Below is a small trained network, with its code and all its weights. Each question gives an input and a target symbol and asks what happens when units are switched off, that is, made to give their printed mean instead of their output.

import numpy as np


def w(rows, s, z=0):
    codes = np.array(rows[::2]) - 128.0
    scale = np.full(codes.shape[1], s)
    scale[-1] = z or s
    return codes * scale


def norm(h):
    return h / np.sqrt((h * h).mean(-1, keepdims=True) + 1e-5)


def f(y):
    return np.maximum(y, 0)


def softmax(a):
    e = np.exp(a - a.max(-1, keepdims=True))
    return e / e.sum(-1, keepdims=True)


def log_softmax(a):
    a = a - a.max(-1, keepdims=True)
    return a - np.log(np.exp(a).sum(-1, keepdims=True))


def net(x, mask):
    ids = ['ΛΨβδεζημξτω'.index(c) for c in x.split()]
    T = len(ids)
    res = E[ids] + P[:T]
    u = 0
    for l in range(2):
        r = norm(res)
        for j in range(2):
            rows = slice(2 * j, 2 * j + 2)
            q, k, v = (r @ M[l][rows].T for M in (Q, K, V))
            z = softmax(np.where(np.tri(T) > 0, q @ k.T / 2**0.5, -1e9)) @ v
            o = O[l][rows]
            res = res + np.where(mask[u + j], z, o[:, -1]) @ o[:, :-1]
        u += 2
        y = f(norm(res) @ A[l][:, :-1].T + A[l][:, -1])
        res = res + np.where(mask[u : u + 8], y, B[l][:, -1]) @ B[l][:, :-1]
        u += 8
    return log_softmax(norm(res)[-1] @ U[:, :-1].T + U[:, -1])


Q, K, V, O, A, B = {}, {}, {}, {}, {}, {}
E = w([
[145,97,135,113],'Λ',
[92,54,190,12],'Ψ',
[135,113,155,115],'β',
[171,204,142,159],'δ',
[97,53,177,181],'ε',
[111,119,118,124],'ζ',
[172,77,193,106],'η',
[63,118,124,125],'μ',
[54,187,123,145],'ξ',
[223,99,99,161],'τ',
[147,96,3,132],'ω',
],0.011)
P = w([
[134,114,74,150],'0',
[120,207,212,141],'1',
[129,103,84,140],'2',
[124,209,221,139],'3',
[127,105,86,136],'4',
[130,211,227,140],'5',
[134,102,83,135],'6',
[136,212,238,133],'7',
[129,108,84,138],'8',
[137,217,255,127],'9',
[134,104,82,132],'10',
],0.0045)
Q[0] = w([
[114,110,85,133],'0.h0',
[92,189,255,190],'0.h0',
[166,143,121,111],'0.h1',
[121,77,127,141],'0.h1',
],0.0091)
K[0] = w([
[113,186,58,89],'0.h0',
[96,76,159,254],'0.h0',
[149,103,131,144],'0.h1',
[126,91,172,146],'0.h1',
],0.009)
V[0] = w([
[122,79,174,253],'0.h0',
[201,138,75,38],'0.h0',
[143,141,77,83],'0.h1',
[166,103,117,145],'0.h1',
],0.0035)
O[0] = w([
[145,199,254,196,255],'0.h0',
[148,97,62,86,24],'0.h0',
[210,145,190,228,68],'0.h1',
[154,145,179,232,128],'0.h1',
],0.0045,0.00071)
A[0] = w([
[85,159,214,24,97],'0.n0',
[208,77,201,58,139],'0.n1',
[176,115,238,72,11],'0.n2',
[169,164,26,170,120],'0.n3',
[167,18,139,133,173],'0.n4',
[116,94,16,61,145],'0.n5',
[241,255,95,129,126],'0.n6',
[94,75,145,167,255],'0.n7',
],0.0051,0.0016)
B[0] = w([
[229,127,76,135,234],'0.n0',
[139,219,102,149,255],'0.n1',
[99,192,114,164,217],'0.n2',
[106,169,221,146,186],'0.n3',
[116,190,130,56,243],'0.n4',
[161,82,117,253,222],'0.n5',
[15,105,255,114,200],'0.n6',
[168,162,198,95,215],'0.n7',
],0.0052,0.0032)
Q[1] = w([
[169,163,147,168],'1.h0',
[88,210,193,75],'1.h0',
[68,2,24,147],'1.h1',
[150,205,233,135],'1.h1',
],0.0069)
K[1] = w([
[167,29,94,145],'1.h0',
[125,83,65,141],'1.h0',
[91,165,3,223],'1.h1',
[147,77,186,80],'1.h1',
],0.0073)
V[1] = w([
[118,147,51,142],'1.h0',
[128,100,237,62],'1.h0',
[238,253,93,172],'1.h1',
[89,120,177,196],'1.h1',
],0.005)
O[1] = w([
[25,136,83,253,99],'1.h0',
[40,10,78,58,144],'1.h0',
[115,38,26,171,253],'1.h1',
[45,16,22,235,141],'1.h1',
],0.0026)
A[1] = w([
[78,221,51,107,154],'1.n0',
[205,130,75,205,238],'1.n1',
[22,110,125,104,118],'1.n2',
[128,233,189,2,3],'1.n3',
[172,171,182,155,50],'1.n4',
[14,98,24,188,95],'1.n5',
[167,223,133,153,36],'1.n6',
[219,165,29,62,88],'1.n7',
],0.0062,0.002)
B[1] = w([
[224,68,53,62,199],'1.n0',
[140,95,127,133,254],'1.n1',
[84,34,101,74,170],'1.n2',
[224,149,149,126,246],'1.n3',
[117,119,158,133,206],'1.n4',
[125,255,166,129,218],'1.n5',
[101,97,114,184,216],'1.n6',
[35,107,111,108,216],'1.n7',
],0.0069,0.0038)
U = w([
[95,26,61,129,249],'Λ',
[177,125,20,195,77],'Ψ',
[221,195,198,60,130],'β',
[118,234,46,86,113],'δ',
[130,188,111,254,189],'ε',
[199,30,139,198,6],'ζ',
[226,136,73,101,77],'η',
[27,173,153,120,142],'μ',
[97,149,254,155,114],'ξ',
[129,86,155,8,173],'τ',
[84,31,205,145,97],'ω',
],0.0096,0.0022)

Each question gives the input, a string of symbols that net reads in full, and the target symbol t.
The units are the heads (2 rows each of Q, K, V and O) and the neurons (one row each of A and B). Each row of codes is followed by its name. A weight is (code - 128) times the scale printed after its matrix; where a second scale follows, it is the last column's (O, A, B and U).
mask holds one flag per unit, layer by layer, with each layer's heads first. A switched-off unit (its flag False) gives its mean, the last column of its rows in O or B, instead of its output. The means were averaged over made-up inputs and are rounded, as every weight is.
A unit's drop is (log p(t) with every unit on - log p(t) with that unit switched off) / (log p(t) with every unit on - log p(t) with every unit switched off).
The circuit of an input: a set's keep is (log p(t) with only the set's units on - log p(t) with every unit switched off) / (log p(t) with every unit on - log p(t) with every unit switched off). Starting from the 12 units with the biggest drops (on a tie, the unit counted first), units are removed one at a time, each time the one whose removal leaves the highest keep (on an exact tie, the one counted first), for as long as the keep stays at least 0.8.
circuit, biggest first: the units of the circuit, biggest drop first
unit that matters most: the unit with the biggest drop
top k neurons: the k neurons with the biggest drops, biggest first
top k neurons in layer l: the k neurons of layer l with the biggest drops, biggest first
heads that matter: for each layer, one digit per head in row order, 1 if its drop is at least 0.15 and else 0, layers parted by /
drop when u is switched off: that unit's drop, to one decimal
input δ Λ β ξ δ μ, target τ: unit that matters most -> 0.n5
input ξ δ ω Λ ζ τ δ ζ μ μ, target ε: circuit, biggest first -> 0.n0; 0.n6; 1.h1
input δ η Ψ ζ η τ Ψ ξ, target β: top 2 neurons in layer 1 -> 1.n3; 1.n0
input ξ μ Λ ζ, target Λ: heads that matter -> 01 / 01
input Λ Λ η ε η β μ δ Λ τ, target ξ: top 3 neurons in layer 0 -> 0.n6; 0.n0; 0.n5
input Λ Λ μ μ, target τ: top 3 neurons -> 0.n5; 0.n1; 1.n2
input δ τ Ψ μ, target β: top 2 neurons -> 1.n3; 0.n0
input δ Λ ζ δ ζ Λ Λ ξ, target δ: circuit, biggest first -> 1.n0; 1.h1; 0.n3
input Λ μ ω Λ Λ Λ, target ε: heads that matter -> 00 / 10
input ζ ε ζ ξ β, target η: top 2 neurons -> 1.n0; 0.n4
input δ τ ω ξ Λ η ζ, target ε: top 3 neurons in layer 1 -> 1.n5; 1.n0; 1.n3
input μ ξ ω μ, target ε: top 4 neurons in layer 0 -> 0.n0; 0.n6; 0.n4; 0.n3
input ξ Ψ η δ μ Λ ω Λ μ Λ β, target η: top 2 neurons -> 0.n4; 1.n0
input ω Λ Λ β, target ε: top neuron in layer 0 -> 0.n4
input δ ξ τ τ δ Ψ, target β: top 2 neurons -> 1.n3; 0.n0
input ε Λ μ ξ η Ψ ξ Ψ Λ, target Λ: top 2 neurons in layer 0 -> 0.n5; 0.n4
input τ η ζ ξ, target δ: drop when 1.h1 is switched off -> 0.6
input ε μ δ τ, target ξ: drop when 0.n6 is switched off -> 0.5
input τ ω ε ε Ψ β Λ Λ Λ, target Λ: drop when 0.h0 is switched off -> 1.3
input μ η β Λ, target Ψ: drop when 1.n5 is switched off -> 0.0
input ξ Ψ δ μ τ τ δ ζ ζ ζ ζ, target ε: top neuron in layer 0 -> 0.n5
input δ Ψ ζ ξ, target β: top 2 neurons in layer 1 -> 1.n0; 1.n3
